In the rows, 128 means zero.
Group, then class:
[119 104  89 128  95 117 136 121 124 138 112 108 129 157 190 128 148  93
 199 131 129 121 139 130 121 123 149 149 111 147  73 133 141 172 133 135
 146 149 107 124 142 113 105 124 113 122 129 160 125 134 120 111 108 101
 173 127 136] => DZ > RZ
[150 135 118 119 126 138 102  90 131 118 147 102 112 129 132 143 132 131
 252 133  80 166 111  87 129 135 171 116 128 149 106 118 158 172 134 111
 137 117 138 167 128  81 144 103 108 132 152 116 151 120 148 130 101 125
 106 110 127] => BB > TN
[116 130 117 119 108  87 128  95 125 123 103 124 117 155 180 107 111  84
 168 127 145 100 161  98 140 124 155 101 108 133  97 134 141 156 174 140
 141 134 123 115 221 140 108 139 108 127 140 161 149 107 153 107 122 104
 152 149 130] => DJ > Dc
[150 141 141 123 128 137 108  81 120 114 139 105 115 139 144 139 114 121
 242 131  95 150 120  87 129 119 176 103 138 143 101 113 155 175 146 117
 132 111 141 158 161  37 142  97 100 135 141 162 167 120 155 130  98 119
 101 112 132] => BB > TN
[161 163 130 123 130 141 103  92 125 119 147  96 114 130 124 137 118 122
 234 130  82 170 105  73 132 135 168 107 137 136 102 125 149 178 125 117
 154 119 134 159 148  75 138 106 102 132 149 123 163 116 142 146 118 137
 105 116 138] => BB > TN
[119 119 132 138 118 118 150 104 124 130 112 116  95 135 187 120 125 114
 175 126 132 127 137 113 120 123 138 123 142 124 120 109 126 155 120 130
 134 158 107 122 177 108 126  94 122 114 123 212 137 113 139 108 115 114
 143 115 124] => DZ > Rm
[153 135 137 126 140 129 122  76 123 111 140 118  90 117 128 134 114 141
 216 121  96 153 117  98 129 129 161 101 146 128 119 108 148 154 130 101
 124 111 145 157 156  85 150  96 117 135 134 145 179 112 154 131  95 127
  91 109 129] => BB > TN
[148 145 110 122 119 139  99 105 122 120 147 102 116 138 126 139 130 112
 245 140  75 163 107  73 147 138 170 114 138 144 100 134 158 177 140 124
 159 125 126 170 127  82 137 121 119 133 164 114 152 117 145 146 111 140
 108 107 141] => BB > TN
[148 142 123 124 149 143 101  97 136 115 154 125 124 120  86 149 126 146
 155 136  94 135  54 138 133 137 160 115 139 137 105 122 138 137 129 113
 119  94 153 154  78  92 139 101 109 131 129  84 137 134 136 146 126 143
  91 118 154] => BB > Bp
[113 133 111 106 108  90 123 108 131 120 107 122 132 152 136 120 122 116
 120 122 148  98 156 105 159 134 129 120  98 125  96 132 150 114 163 122
 121 106 151 126 163 171 116 142 121 128 119  85 118 102 148 120 120 115
 131 149 132] => DJ > MH
[120 128 118 122  88  85 138 122 129 122 115  89 111 165 183 118 125  96
 201 126 122 119 151  62 132 129 150 134 106 124  91 134 151 174 152 138
 155 130 113 118 213 124 110 140 113 121 137 170 155 106 141 128 110 121
 158 134 112] => DJ > Dc
[144 125 110 131 106 140 133 121 115 122 110  83 128 146 174 110 105 103
 225 118  83 159 139  40 127 125 132 124 146 127 130 140 138 177 125 144
 179 165 101 158 180  96 113 130 143 125 169 150 164 107 141 135 119 129
 146 110 112] => DZ > Rm
[120 129  82 109 101  97 129  72 135 116 112 109 125 166 166 104 107 107
 145 127 136 104 140  82 153 141 157 102 100 122  83 135 147 139 152 113
 147 100 157 128 214 144 110 126 100 128 122 103 129  94 167 117 119 109
 145 143 136] => DJ > MH
[ 91 142 155  82 120  56 116  59 131 136 132 159  92 155 142 147 137 106
 146 134 199  65 146 205 120 122 198  97  73 157  48 109 162 121 190 103
  79  67 158 108 172 135 112  98  56 127  80 180 133 117 156  99  90  73
 110 166 148] => DJ > MH
[127 120 117 127 122 140 133 128 138 134 141 117 137 129 121 144 151 140
 156 128 111 153 114 141 119 138 135 161 130 135 106 122 128 131  96  88
 123 131 112 141  63 105 135 107 121 129 117 109 105 141 111 123 118 134
 123 111 131] => BB > Bp
[105 138 102  98 100  78 112  89 133 122 129 118 122 165 146 118 122 107
 129 128 148  83 144  97 139 140 157 107  89 136  56 142 158 122 172 111
 126  75 147 122 191 167 112 134  91 127 101  87 128 104 160 119 114 105
 140 160 151] => DJ > MH
[114 136 129 108  86  90 154 121 143 132 126  83  98 176 157 135 164 136
 154 120 133 129 119 100 114 148 141 164 104 127  61 121 148 136 109 128
 133 125 115 117 151 136 137  96 107 133  94 143 108 104 134 123  97 146
 135 129 117] => DJ > Dc
